Below are the code and all the weights of a small trained network. Each question names an input and a target symbol and asks about switching units off, where a switched-off unit gives its printed mean instead of its output.

import numpy as np


def w(rows, s, z=0):
    codes = np.array(rows[::2]) - 128.0
    scale = np.full(codes.shape[1], s)
    scale[-1] = z or s
    return codes * scale


def norm(h):
    return h / np.sqrt((h * h).mean(-1, keepdims=True) + 1e-5)


def f(y):
    return y / 2 * (1 + np.tanh(0.7978845608 * (y + 0.044715 * y**3)))


def softmax(a):
    e = np.exp(a - a.max(-1, keepdims=True))
    return e / e.sum(-1, keepdims=True)


def log_softmax(a):
    a = a - a.max(-1, keepdims=True)
    return a - np.log(np.exp(a).sum(-1, keepdims=True))


def net(x, mask):
    ids = ['Δβγεζηξστψ'.index(c) for c in x.split()]
    T = len(ids)
    res = E[ids] + P[:T]
    u = 0
    for l in range(2):
        q, k, v = (norm(res) @ M[l].T for M in (Q, K, V))
        z = softmax(np.where(np.tri(T) > 0, q @ k.T / 3**0.5, -1e9)) @ v
        res = res + np.where(mask[u], z, O[l][:, -1]) @ O[l][:, :-1]
        u += 1
        y = f(norm(res) @ A[l][:, :-1].T + A[l][:, -1])
        res = res + np.where(mask[u : u + 16], y, B[l][:, -1]) @ B[l][:, :-1]
        u += 16
    return log_softmax(norm(res)[-1] @ U[:, :-1].T + U[:, -1])


Q, K, V, O, A, B = {}, {}, {}, {}, {}, {}
E = w([
[178,150,137,84,168,88,84,59],'Δ',
[38,163,96,132,167,181,110,137],'β',
[159,146,174,159,182,117,128,111],'γ',
[138,99,127,134,128,86,63,139],'ε',
[252,124,7,131,142,198,180,209],'ζ',
[113,183,107,64,141,137,94,84],'η',
[114,167,179,107,192,108,155,29],'ξ',
[33,121,135,160,107,123,151,146],'σ',
[50,169,138,108,84,124,170,102],'τ',
[126,159,150,75,100,74,143,59],'ψ',
],0.016)
P = w([
[63,94,254,69,116,126,102,110],'0',
[108,137,178,130,104,131,108,122],'1',
[116,128,128,128,134,133,119,125],'2',
[123,132,102,135,133,124,141,129],'3',
[131,134,83,134,142,111,162,142],'4',
[124,120,79,135,166,93,181,151],'5',
],0.016)
Q[0] = w([
[132,108,132,105,203,138,170,163],'0.h1',
[115,107,141,30,164,119,145,191],'0.h1',
[166,57,178,144,67,253,108,82],'0.h1',
],0.0056)
K[0] = w([
[175,133,77,77,35,41,136,183],'0.h1',
[161,128,177,157,9,175,246,70],'0.h1',
[81,155,224,169,21,150,2,36],'0.h1',
],0.0038)
V[0] = w([
[65,183,154,178,168,158,173,87],'0.h1',
[107,118,186,145,145,62,253,109],'0.h1',
[48,145,112,137,166,36,52,46],'0.h1',
],0.0069)
O[0] = w([
[135,151,74,202,127,106,18,91,240],'0.h1',
[123,86,48,141,60,132,3,77,253],'0.h1',
[105,171,104,126,89,65,30,253,165],'0.h1',
],0.0075,0.0016)
A[0] = w([
[106,197,105,93,180,163,130,80,2],'0.n1',
[109,226,90,104,140,102,87,151,203],'0.n2',
[163,73,153,111,69,137,81,118,90],'0.n3',
[173,150,81,59,115,185,87,193,97],'0.n4',
[90,2,129,108,128,78,150,164,7],'0.n5',
[111,168,140,182,90,134,184,183,95],'0.n6',
[94,74,88,167,117,166,170,97,69],'0.n7',
[153,62,97,33,166,196,176,116,83],'0.n8',
[202,139,98,186,136,144,86,210,14],'0.n9',
[95,120,182,138,148,90,193,81,100],'0.n10',
[71,15,169,201,108,131,141,165,88],'0.n11',
[150,187,191,129,141,141,150,146,86],'0.n12',
[152,63,206,161,151,135,180,118,35],'0.n13',
[181,155,187,207,119,152,112,125,85],'0.n14',
[170,43,125,111,123,226,183,91,33],'0.n15',
[197,104,178,129,168,48,117,97,84],'0.n16',
],0.0086,0.0057)
B[0] = w([
[69,186,144,144,178,60,136,91,127],'0.n1',
[114,79,179,163,132,106,211,98,254],'0.n2',
[175,120,57,140,147,180,92,151,132],'0.n3',
[119,119,149,186,109,121,109,1,154],'0.n4',
[114,143,106,43,224,204,123,111,120],'0.n5',
[84,85,98,122,139,154,172,121,124],'0.n6',
[123,147,107,175,137,180,90,118,138],'0.n7',
[169,129,151,173,42,84,175,163,189],'0.n8',
[135,27,177,167,158,98,142,128,157],'0.n9',
[96,107,53,180,118,88,29,106,168],'0.n10',
[154,120,83,37,199,140,122,161,126],'0.n11',
[111,141,167,166,168,124,183,116,128],'0.n12',
[197,96,94,188,160,124,145,177,149],'0.n13',
[108,141,119,122,191,79,85,204,141],'0.n14',
[201,28,114,220,140,142,98,136,176],'0.n15',
[86,142,109,59,204,126,144,176,169],'0.n16',
],0.0079,0.007)
Q[1] = w([
[122,179,172,171,94,190,103,208],'1.h1',
[229,253,227,83,88,150,76,117],'1.h1',
[215,85,101,215,148,92,107,170],'1.h1',
],0.011)
K[1] = w([
[130,177,204,10,135,99,62,113],'1.h1',
[55,140,182,98,120,189,57,171],'1.h1',
[99,217,7,114,151,117,161,122],'1.h1',
],0.011)
V[1] = w([
[224,91,128,94,153,41,63,219],'1.h1',
[182,120,129,55,2,139,140,77],'1.h1',
[48,75,76,165,84,184,119,242],'1.h1',
],0.0092)
O[1] = w([
[186,105,114,6,111,130,171,64,254],'1.h1',
[140,62,148,170,146,35,164,109,8],'1.h1',
[42,76,134,162,184,215,115,97,87],'1.h1',
],0.014,0.004)
A[1] = w([
[119,156,122,105,70,138,73,227,187],'1.n1',
[163,131,54,109,37,146,9,143,100],'1.n2',
[76,88,119,214,98,122,108,114,35],'1.n3',
[99,105,121,160,162,251,110,98,104],'1.n4',
[128,86,164,134,143,94,93,220,147],'1.n5',
[177,54,90,88,125,146,85,68,61],'1.n6',
[110,86,86,100,132,131,118,133,79],'1.n7',
[180,147,85,170,54,149,77,191,109],'1.n8',
[72,141,103,121,181,94,179,111,2],'1.n9',
[112,146,151,72,79,138,170,74,136],'1.n10',
[182,152,60,91,44,234,11,86,22],'1.n11',
[129,164,87,143,155,139,179,139,99],'1.n12',
[132,125,170,46,150,216,222,156,33],'1.n13',
[160,58,117,146,116,164,182,109,101],'1.n14',
[141,148,133,82,39,145,159,127,55],'1.n15',
[116,88,126,119,173,84,128,117,99],'1.n16',
],0.014,0.0093)
B[1] = w([
[162,160,167,159,150,125,157,95,213],'1.n1',
[148,145,101,151,153,154,66,60,214],'1.n2',
[172,108,150,116,165,142,102,158,172],'1.n3',
[156,128,115,105,57,126,138,130,176],'1.n4',
[92,142,99,134,139,141,150,133,167],'1.n5',
[121,153,125,156,137,143,162,137,203],'1.n6',
[130,125,139,131,102,121,124,123,128],'1.n7',
[58,124,149,67,126,106,99,110,171],'1.n8',
[136,163,172,134,109,146,87,148,142],'1.n9',
[116,116,104,141,153,128,125,171,237],'1.n10',
[199,157,5,219,139,88,160,178,254],'1.n11',
[130,123,113,146,143,150,125,128,152],'1.n12',
[40,119,116,79,153,144,119,119,192],'1.n13',
[119,128,156,136,161,132,149,96,210],'1.n14',
[160,140,141,105,149,154,121,133,171],'1.n15',
[135,120,117,98,103,148,118,130,154],'1.n16',
],0.022,0.0076)
U = w([
[219,177,198,41,136,86,140,171,124],'Δ',
[117,221,221,157,106,226,126,166,144],'β',
[170,181,30,174,161,138,139,122,85],'γ',
[51,146,119,42,186,175,172,139,152],'ε',
[159,71,192,157,164,157,196,49,126],'ζ',
[64,232,191,159,144,61,205,180,75],'η',
[88,160,147,123,140,103,36,12,141],'ξ',
[136,74,132,113,32,160,87,126,253],'σ',
[88,56,157,188,186,121,49,194,104],'τ',
[89,61,89,127,81,2,130,126,94],'ψ',
],0.0093,0.0037)

Each question gives the input, a string of symbols that net reads in full, and the target symbol t.
The units are the heads (3 rows each of Q, K, V and O) and the neurons (one row each of A and B). Each row of codes is followed by its name. A weight is (code - 128) times the scale printed after its matrix; where a second scale follows, it is the last column's (O, A, B and U).
mask holds one flag per unit, layer by layer, with each layer's heads first. A switched-off unit (its flag False) gives its mean, the last column of its rows in O or B, instead of its output. The means were averaged over made-up inputs and are rounded, as every weight is.
A unit's drop is (log p(t) with every unit on - log p(t) with that unit switched off) / (log p(t) with every unit on - log p(t) with every unit switched off).
The circuit of an input: a set's keep is (log p(t) with only the set's units on - log p(t) with every unit switched off) / (log p(t) with every unit on - log p(t) with every unit switched off). Starting from the 12 units with the biggest drops (on a tie, the unit counted first), units are removed one at a time, each time the one whose removal leaves the highest keep (on an exact tie, the one counted first), for as long as the keep stays at least 0.8.
circuit, biggest first: the units of the circuit, biggest drop first
most important unit: the unit with the biggest drop
k most important neurons: the k neurons with the biggest drops, biggest first
top k neurons in layer l: the k neurons of layer l with the biggest drops, biggest first
input τ Δ γ, target Δ: 2 most important neurons	(1.n11; 0.n16)
input γ γ γ ε ψ, target ε: circuit, biggest first	(1.n11; 1.n10)
input γ η ε, target η: most important unit	0.h1
input σ γ γ β ψ, target β: circuit, biggest first	(1.h1; 1.n11)
input σ ζ τ ζ, target τ: top 3 neurons in layer 1	(1.n8; 1.n3; 1.n11)
input γ γ τ ε, target τ: 2 most important neurons	(1.n3; 1.n11)
input τ τ ψ, target τ: 2 most important neurons	(1.n3; 1.n11)
input γ τ η, target τ: 2 most important neurons	(0.n2; 1.n3)
input τ σ ψ ε ξ, target ε: top 2 neurons in layer 0	(0.n9; 0.n15)
input γ β β, target β: top 2 neurons in layer 1	(1.n11; 1.n1)
input ζ γ γ σ, target σ: 3 most important neurons	(0.n15; 0.n8; 1.n11)
input ζ γ ζ ε η, target ζ: top 3 neurons in layer 0	(0.n8; 0.n15; 0.n16)
input Δ γ ζ ε ψ ζ, target ψ: 2 most important neurons	(0.n10; 0.n2)
input γ ζ γ γ Δ η, target η: most important unit	0.n4
input ζ ε τ ε γ ξ, target ξ: 2 most important neurons	(0.n15; 0.n16)
input τ σ τ ζ ξ, target ξ: top 2 neurons in layer 1	(1.n11; 1.n9)
input τ ε ε η Δ, target η: 2 most important neurons	(0.n2; 0.n4)
input η ε γ γ ε η, target ε: top 2 neurons in layer 0	(0.n2; 0.n15)
input η ζ ψ, target ψ: 3 most important neurons	(0.n4; 0.n10; 1.n2)
input ζ ε γ γ ξ ψ, target ψ: top 2 neurons in layer 1	(1.n11; 1.n2)
input ε ε ξ σ ξ, target σ: most important unit	1.h1
input γ ψ ζ γ γ τ, target τ: 2 most important neurons	(0.n4; 1.n11)
input γ γ γ Δ ξ, target Δ: 3 most important neurons	(0.n2; 0.n10; 1.n11)
input τ ε γ γ β γ, target β: 2 most important neurons	(0.n9; 1.n11)
input τ γ γ γ ζ ε, target ε: 2 most important neurons	(1.n11; 0.n5)
input γ ξ η, target ξ: 2 most important neurons	(0.n2; 1.n11)
input γ τ γ β β, target β: most important unit	0.n2
input ζ η γ β γ τ, target τ: top 2 neurons in layer 1	(1.n11; 1.n3)
input ζ ξ ψ σ, target σ: 2 most important neurons	(0.n15; 1.n11)
